In the rows, 128 means zero.
Each row has a class, written after it.
[100 140 207  73 141 117 133 127 136 125 133 167 170 142  96  86 130 122
 124 129  57 160 100 114 131 111  92  94 175  86 109 120 172 128 113 149
 116 133 162 157 166 112] -> Q472
[141 152 202 145 114 108 180 121 106 114 141 185 119 120 126 130 130 110
 114 140 108 145  66 133 139  95 129 131 174  92 129 104 176  98 122 167
 102 147 199 149 116 103] -> Q921
[146 154 186 149 118 113 190 114  99 126 134 190 120 129 115 105 151 106
 118 147  90 147  74 131 119  84 138 135 170  87 145 132 162 102 109 174
  95 144 208 159 113  92] -> Q795
[ 98 126 195  79 130 108 133 131 118 115 135 182 159 138  95  78 135 125
 113 121  62 158 103 112 134 107  93 107 176  81 101 105 176 121 128 132
 110 131 150 139 160 121] -> Q128
[154 147 186 165 116  98 166 117  96 126 130 181  85 119 124 107 162 104
 110 143  97 133  67 134 122  88 139 130 147 101 145 122 166 110 113 171
 109 152 203 150 113  79] -> Q921
[159 149 173 149 105 106 169 120  97 137 126 182 111 110 128  99 150 116
 115 152  87 150  73 131 107  82 139 123 141 102 130 133 152  98 102 176
 113 154 205 163 114  81] -> Q997
[146 152 203 152  97 111 178 124  97 121 146 192 120 106 117 120 140 101
 118 138 105 150  72 130 129 105 130 141 164  96 116 100 169  89 122 154
  99 148 196 156 113 109] -> Q128
[143 151 197 136  94  98 184 127  96 121 143 190 136 123 130 121 121 112
 115 138  98 149  68 136 123  86 134 133 170  92 110 109 168  88 112 164
 103 148 195 152 117 103] -> Q997
[134 157 190 116 121 104 190 123 121 133 148 193 135 126 110 115 131 117
 115 161  85 159  79 124 138  94 128 131 184  87 142 106 163  93 119 170
 109 141 195 161 116 117] -> Q685
[144 153 196 117 130 106 189 124 121 133 152 184 144 120 118 117 138 120
 102 152  82 163  75 119 134 104 126 124 196  78 135 111 174  98 121 179
 103 135 202 153 119 112] -> Q931
[ 93 116 171  65 101 106 122 135 112 116 117 180 144 155  94  84 165 118
 131 113  61 134 103 122 134 118  98 118 161  91  82  98 168 132 123 140
 117 130 160 147 158 112] -> Q795
[134 152 201 110 117 118 178 138 117 132 158 185 137 119 113 116 139 113
  98 158  88 145  68 126 152  99 128 131 185  86 149 119 172  96 115 191
 109 133 194 153 113 104] -> Q179
[101 113 184  47 113  95 127 136 130 127 125 174 158 148  92  79 147 125
 115 125  36 154  99 122 143 125 101 107 171  92  92  95 170 129 113 150
 122 118 144 154 155 108] -> Q179
[157 155 189 163 126  93 182 105 109 136 132 176 114 126 124 107 149 111
 122 155  97 154  55 126 110  80 140 135 170  92 159 136 154  89 112 185
 108 147 200 176 112  80] -> Q710
[ 92 127 171  71 107 122 140 128 133 117 129 195 152 158  83  79 162 123
 145 130  88 150 111 114 150 104 112 103 154  82  99  80 150 146 116 136
 110 165 168 132 152  98] -> Q685
[141 157 184 166 106 107 173 122  97 133 133 198 102 135 114 102 169 113
 126 145  99 134  77 134 127  79 148 130 143  93 143 124 151 110 111 166
 106 163 202 155 111  76] -> Q685
[106 139 187  63 135 118 137 129 132 121 133 164 170 134  95  85 128 136
 117 131  51 170 107 116 132  98  93  92 187  76 110 119 174 122 124 156
 114 133 168 137 138 120] -> Q686
[144 153 200 154 117 108 178 119 105 136 142 184 117 130 115 107 156 105
 125 142  95 135  65 128 119  76 143 129 144 100 145 132 160 108  98 180
 106 151 205 164 120  83] -> Q472
[134 152 196 127 137 110 184 127 109 124 143 180 131 118 121 113 129 110
  94 158  87 149  74 123 148  95 125 122 186  85 156 120 173  99 125 184
 109 131 194 156 124 116] -> Q921
[143 147 183 117 105 115 171 136  99 125 149 185 139 117 116 107 136 109
 100 157  91 143  75 127 139  99 126 123 180  82 133 115 168 100 116 176
 104 147 205 150 114 115] -> Q997
[ 83 112 169  41 110  88 127 132 128 117 133 168 162 150  90  76 140 114
 135 126  33 153 122 121 137 110 102 109 183  82  83  96 172 126 123 148
 116 125 152 158 144 131] -> Q686
[ 88 115 186  57 111  96 121 132 121 122 128 179 157 156  95  84 142 110
 142 119  44 139 107 118 136 123 105 109 158  94  83  99 166 133 115 146
 118 128 147 167 168 113] -> Q472
[150 152 196 143 112 113 174 122 117 129 149 192 120 134 108 105 152 117
 122 148 113 137  60 120 122  93 131 125 185  83 155 118 169 100 122 175
 109 162 211 153 105 102] -> Q710
[109 122 181  69 116 120  98 126 132 121 133 170 138 130  96  90 163 110
 141 123  58 150  99 112 119 118  93  96 161 102  81 103 168 138 101 147
 120 143 174 164 153 107] -> Q472
[135 156 193 114 123 112 188 122 115 129 151 178 146 118 111 112 126 113
 110 163  90 161  81 129 139  83 130 128 183  80 140 119 173  98 120 182
 104 139 199 154 107 121] -> Q686
[104 111 186  70 115 112 120 126 123 122 128 186 154 151  98  78 152 143
 129 120  56 151  97 120 141 129 103 100 161  79  96  85 172 146 124 133
 111 138 152 141 159  99] -> Q931
[118 143 188  77 150 109 134 125 131 127 123 162 164 136 102  89 150 146
 105 118  50 166 102 110 129 117  92  90 176  76 109 126 165 133 124 137
 117 132 167 132 160  97] -> Q931
[142 166 197 132 140 103 184 121 114 131 143 178 136 119 120 116 133 114
 102 168  96 158  61 115 132  94 120 132 197  77 155 131 167  85 124 189
 114 138 199 161 122 109] -> Q710
[109 117 181  78 117 121 143 130 143 121 130 183 156 143  98  84 151 116
 130 133  94 166 106 112 132 114 100 103 164  87  94  91 163 137 119 145
 113 161 166 126 155  81] -> Q75
[ 97 119 173  64 107 121 149 127 142 120 135 178 153 153  82  72 151 130
 143 135  82 155 120 114 144  89 113 107 155  75 101  90 161 144 114 150
 106 165 176 118 139 102] -> Q686
[102 127 197  67 123 129 148 130 152 122 143 185 163 151  84  81 132 117
 147 138  88 155 115 110 140 103 108  99 158  85 101  91 159 138 113 146
 115 162 163 142 166 106] -> Q472
[117 131 169  77 123 113 109 131 126 116 127 177 140 119 112  98 159 112
 117 130  64 172  96 117 112 134  82  92 165  95  73 101 175 135 121 135
 128 144 166 142 152  93] -> Q75
[146 159 193 144 126 115 178 124 104 134 132 186 123 118 124 107 152 117
 106 155  85 147  65 133 129  79 143 130 156  91 146 143 155  98 106 181
 112 144 198 155 114  79] -> Q179
[103 131 190  68 131 104 133 131 126 119 143 179 156 128  91  78 141 114
 120 121  52 162 121 106 130 124  89 100 186  81 100 113 177 117 129 133
 113 132 159 147 153 128] -> Q128
[137 151 214 139 115 131 172 126 114 130 153 191 131 133 112 107 141 110
 130 146 107 128  62 128 128  88 134 126 159  93 155 126 168 110 111 171
 103 159 208 156 118 100] -> Q472
[113 127 169  77 119 116 110 123 121 116 128 183 131 131 110  91 176 123
 130 122  57 158 100 115 126 127 100  90 154  84  82  96 168 148 116 133
 120 144 169 147 147 104] -> Q931
[144 151 206 139  88 100 180 137  99 122 154 199 134 122 127 123 127 122
 120 141 104 146  74 135 127  96 131 126 168  85 108 102 178  90 119 158
 108 155 199 145 114 111] -> Q997
[114 139 161  62 120 116 102 131 126 119 132 165 135 119  92  90 160 112
 122 127  54 164 124 121 120 109  84  72 158  88  82 112 176 138 121 149
 130 141 166 163 131 115] -> Q686
[ 99 117 173  65 111 134 147 127 133 115 129 197 148 158  92  84 154 130
 141 132  91 150 109 112 145 100 103 119 151  70  98  87 167 151 113 141
 109 158 173 110 155 106] -> Q795
[ 94 143 180  62 134 110 135 127 132 119 137 163 156 132  93  76 135 123
 123 137  43 166 119 115 132  99  93  96 183  72 106 123 176 127 122 152
 117 136 168 141 143 119] -> Q686
[127 125 170  72 122  93 122 119 135 127 117 169 146 134  99  95 158 121
 125 134  67 172  93 110 110 123  88  91 172  92  93  94 164 127 117 151
 124 141 166 171 144  97] -> Q710
[112 112 172  56 104 112 154 128 145 124 128 185 167 146  94  73 125 123
 137 137  75 173 124 113 137 107 109 103 163  81  90  82 154 132 111 149
 112 158 160 135 156 105] -> Q997
[138 155 199 143 109 108 181 130 107 124 150 200 129 118 114 107 146 114
 116 139 100 144  78 119 120 101 129 133 174  90 133 118 170  95 127 152
 103 151 200 145 112 114] -> Q128
[147 144 203 149  96 107 155 129  93 117 146 194 107 135 117 116 158 119
 124 138 116 119  41 131 126  98 130 139 165  85 133  99 172 100 125 157
 110 166 208 137 112  92] -> Q710
[110 132 163  79 110 127 108 130 111 109 121 184 122 126 103  91 176 119
 132 126  63 154 102 113 118 116  90  93 155  89  78 100 169 143 111 137
 118 141 172 145 146 104] -> Q795
[105 120 186  73 121 121 149 129 145 122 134 183 159 143  98  83 143 123
 131 138  95 163 106 114 132 117  99 112 162  85  98  91 166 139 121 135
 115 167 169 117 162  82] -> Q75
[113 109 174  69  90 130 139 138 139 120 136 187 153 150  90  70 145 127
 139 130  94 149 115 118 144 107 112 102 150  84  95  74 153 142 112 141
 111 176 173 122 148 101] -> Q997
[143 162 198 134 134  97 171 125 113 132 149 187 125 123 116 114 135 124
 106 165 100 154  61 115 125  94 117 124 185  79 150 125 174  88 129 183
 120 141 192 160 123 100] -> Q710
[107 118 176  61 100 117 148 129 135 127 130 182 162 140  97  76 144 128
 145 142  86 161 111 115 134 111 100  99 154  79  93  88 164 132 112 147
 108 167 176 133 151  95] -> Q997
[144 157 202 149 109 118 181 130 114 123 151 205 125 133 115 105 157 115
 116 137 108 143  74 123 134 102 139 118 172  78 142 110 165 116 127 162
 106 158 200 137 111  95] -> Q931
[109 126 181  75 128 103 116 127 129 120 130 177 147 120 113  91 147 105
 115 130  54 180 106 118 113 135  84  94 172 100  78 101 177 134 119 140
 130 132 152 162 160  97] -> Q75
[147 146 201 145 108 123 171 120  98 121 147 195 128 128 125 124 149 128
 121 130 108 138  56 133 136  88 142 132 163  83 125 106 169 107 118 163
  97 155 205 139 116  90] -> Q931
[106 125 198  66 120 120 155 126 154 127 127 175 163 161  86  86 136 121
 142 130  84 159 112 115 139 109 107  93 143  89 101  89 156 140 110 140
 112 157 156 141 164 106] -> Q472
[ 89 109 173  60 100 108 124 131 106 110 124 191 145 156  98  83 157 109
 133 118  58 134 101 122 143 120 103 128 171  83  85  93 172 139 120 142
 109 127 158 145 155 119] -> Q795
[104 138 169  78 117 114 109 126 120 115 127 190 129 135 108  98 163 121
 132 127  54 163 111 117 127 121  96  95 159  88  78  98 165 143 114 132
 124 146 165 147 145 113] -> Q685
[135 155 205 140  97 115 179 129  98 116 148 207 121 133 113 125 142 123
 124 135 109 140  70 128 131  91 125 138 168  80 117 105 183 103 119 159
 101 147 204 133 118  98] -> Q795
[148 150 190 163 109 134 170 117  90 121 133 180 114 117 122 115 171 115
 130 145 104 121  60 129 133  98 136 133 138 101 136 137 161 112 106 177
  96 163 222 146 101  80] -> Q954
[123 129 170  67 121 117 116 118 124 122 120 162 140 112  98  99 158 113
 135 130  55 159 109 118 122 145  81  86 142 109  73 109 173 132 114 148
 124 136 166 176 144 107] -> Q954
[109 131 177  55 112 111 126 135 137 122 122 171 149 126 104  99 161 119
 122 131  48 168 106 113 133 130  96  89 168  96  83 100 159 128 107 149
 120 132 163 159 140 102] -> Q179
[148 152 197 138  99 142 164 140 115 120 146 199 115 126 117 112 160 113
 106 141 107 130  61 126 144  92 144 133 169  91 144 119 156 112 109 175
 108 160 210 124  96  98] -> Q179
[153 162 187 160 134 103 177 115 103 136 132 185 118 114 128 105 159 113
 109 148  83 156  77 128 117  88 140 120 154  88 144 140 153 104 116 171
 112 143 197 169 121  78] -> Q931
[149 152 208 147 109  95 181 117 112 128 139 185 126 133 118 122 132 130
 125 142 108 144  50 127 119  90 127 140 174  86 139 109 172  89 121 163
 108 153 202 151 116  91] -> Q710
[155 149 182 151 124 108 183 111 104 131 137 181 123 128 127 107 162 118
 119 141  88 151  62 128 120  89 151 129 160  89 143 124 149 106 110 175
  95 153 205 151 115  75] -> Q931
[123 120 160  72  96 104  98 133 114 119 122 174 131 125  99  80 172 113
 124 123  62 156 103 120 117 123  92  89 148  98  67  91 167 140 107 134
 126 149 170 149 147 102] -> Q997
[142 150 200 147 108  96 181 115 111 129 139 187 123 133 121 119 137 126
 126 146 107 144  51 126 117  84 132 142 174  91 132 110 170  86 118 172
 113 151 201 162 118  97] -> Q710
[104 138 171  85 108 116 106 127 120 113 120 186 131 138 101  95 172 117
 136 118  68 156 107 122 132 118  98  85 146  96  82  94 157 144 115 123
 124 147 160 159 143 108] -> Q685
[103 122 190  69 121  71 134 130 122 123 119 174 158 160  93  81 147 129
 122 123  57 149  92 111 129 121  98 109 181  83  99  99 167 119 129 139
 123 127 147 154 163 106] -> Q710
[109 123 169  68 118 114  97 128 120 117 137 185 134 117  94  84 158 111
 126 119  58 158 116 113 120 125  85  96 160  94  76 101 177 132 124 126
 124 137 158 161 150 126] -> Q128
[133 160 194 145  98 121 181 129 108 124 147 210 118 139 111 112 151 118
 129 141 112 137  74 129 134  90 141 124 160  90 140 105 158 111 120 158
 105 167 201 145 108  98] -> Q685
[105 123 180  55 107 129 109 136 130 111 130 179 144 129 107  97 159 108
 121 132  56 156  94 121 144 132  93  99 176  88  87  93 169 139 110 148
 116 137 166 148 133 113] -> Q179
[ 96 124 195  62 122 120 150 125 155 129 137 175 168 157  81  79 141 124
 150 132  82 156 111 110 139 104 102 100 154  85 107  93 163 140 107 144
 112 158 169 144 165 103] -> Q472
[112 115 179  73 119 123 131 124 143 118 131 187 146 158  91  77 146 124
 138 135  95 146 102 111 143 103 106 115 164  72 118  92 156 142 123 142
 119 167 168 129 150 104] -> Q710
[145 160 181 163 124 129 173 118  83 122 124 191 111 123 126 108 164 109
 108 149 100 138  62 132 123  70 138 137 153  87 142 143 156 107 109 178
 104 146 210 149 118  88] -> Q795
[129 162 200 144 100 110 178 127 102 120 148 204 124 134 119 131 137 127
 130 135 111 139  65 136 135  78 136 140 159  91 118 103 167  96 120 151
 110 157 198 144 118 104] -> Q685
[143 153 183 150 110 104 176 118 100 131 137 181 115 124 114  96 150 116
 119 147  84 146  76 135 118  68 144 128 148  92 143 129 162 109 110 175
 107 150 201 155 103  88] -> Q686
[ 96 108 186  61 116  94 127 129 115 116 129 191 158 155 104  78 151 124
 132 122  51 148  98 119 141 127 111 112 174  78  85  84 167 133 129 137
 111 132 148 147 164 108] -> Q931
[135 151 183 116 115 123 165 129 101 121 151 179 135 120 110 111 140 110
 108 158  94 140  69 132 145  83 132 131 176  81 145 120 167 105 122 179
 102 145 204 144 102 116] -> Q686
[ 83 110 174  63 104  96 134 127 121 118 122 186 145 159  96  76 145 124
 143 118  45 145 108 121 130 109  99 123 165  86  89  96 173 126 119 142
 117 121 149 157 162 115] -> Q795
[155 160 190 149 115 113 165 125 103 132 131 179 105 110 124 112 164 105
 106 150  84 141  69 131 126  91 137 136 155  94 137 143 155 102 103 178
 110 148 206 150 105  71] -> Q179
[110 125 186  66 121 106 161 125 145 126 135 187 161 139  86  82 130 123
 130 130  77 172 125 109 130 118 101 108 164  84  92  88 166 122 127 130
 111 150 154 137 158 119] -> Q128
[101 131 197  77 145 112 137 124 134 117 136 174 148 134 106  87 124 129
 117 133  63 160 106 114 140 110  91 100 187  80 120 110 182 129 126 150
 115 136 165 141 156 110] -> Q921
[139 148 192 119 109 109 170 131 105 127 162 187 125 110 103 109 146  93
 107 142  97 142  82 121 137 114 121 137 180  91 132 109 176  94 129 163
 104 141 193 155 117 124] -> Q128
[110 107 175  68  89 128 133 135 138 117 133 185 149 149  94  73 153 117
 138 129  95 151 114 118 146 108 108 101 153  84  89  76 157 144 109 138
 112 170 170 125 146 111] -> Q997
[152 163 196 152 127  92 200 113 113 136 141 188 126 124 126 107 151 122
 120 144  78 166  78 124 111  99 144 118 168  84 136 124 161  99 117 168
 104 148 199 158 120  82] -> Q931
[134 156 200 140 105 116 184 121  96 116 140 199 128 130 119 121 130 117
 117 138  99 145  58 134 128  83 129 142 175  87 125 111 176  93 117 166
 102 134 197 151 121 110] -> Q795
[140 150 196 126 135 112 173 134 112 130 157 181 137 114 119 114 136 114
  92 156  94 155  67 125 129  98 116 123 185  91 142 124 178  94 125 176
 116 138 193 151 129  96] -> Q75
[120 126 168  69 113 108 106 126 119 117 125 175 135 117  97  90 165 109
 120 116  55 163 109 112 113 138  89  98 159 103  69  97 169 131 121 123
 121 137 161 154 148 125] -> Q128
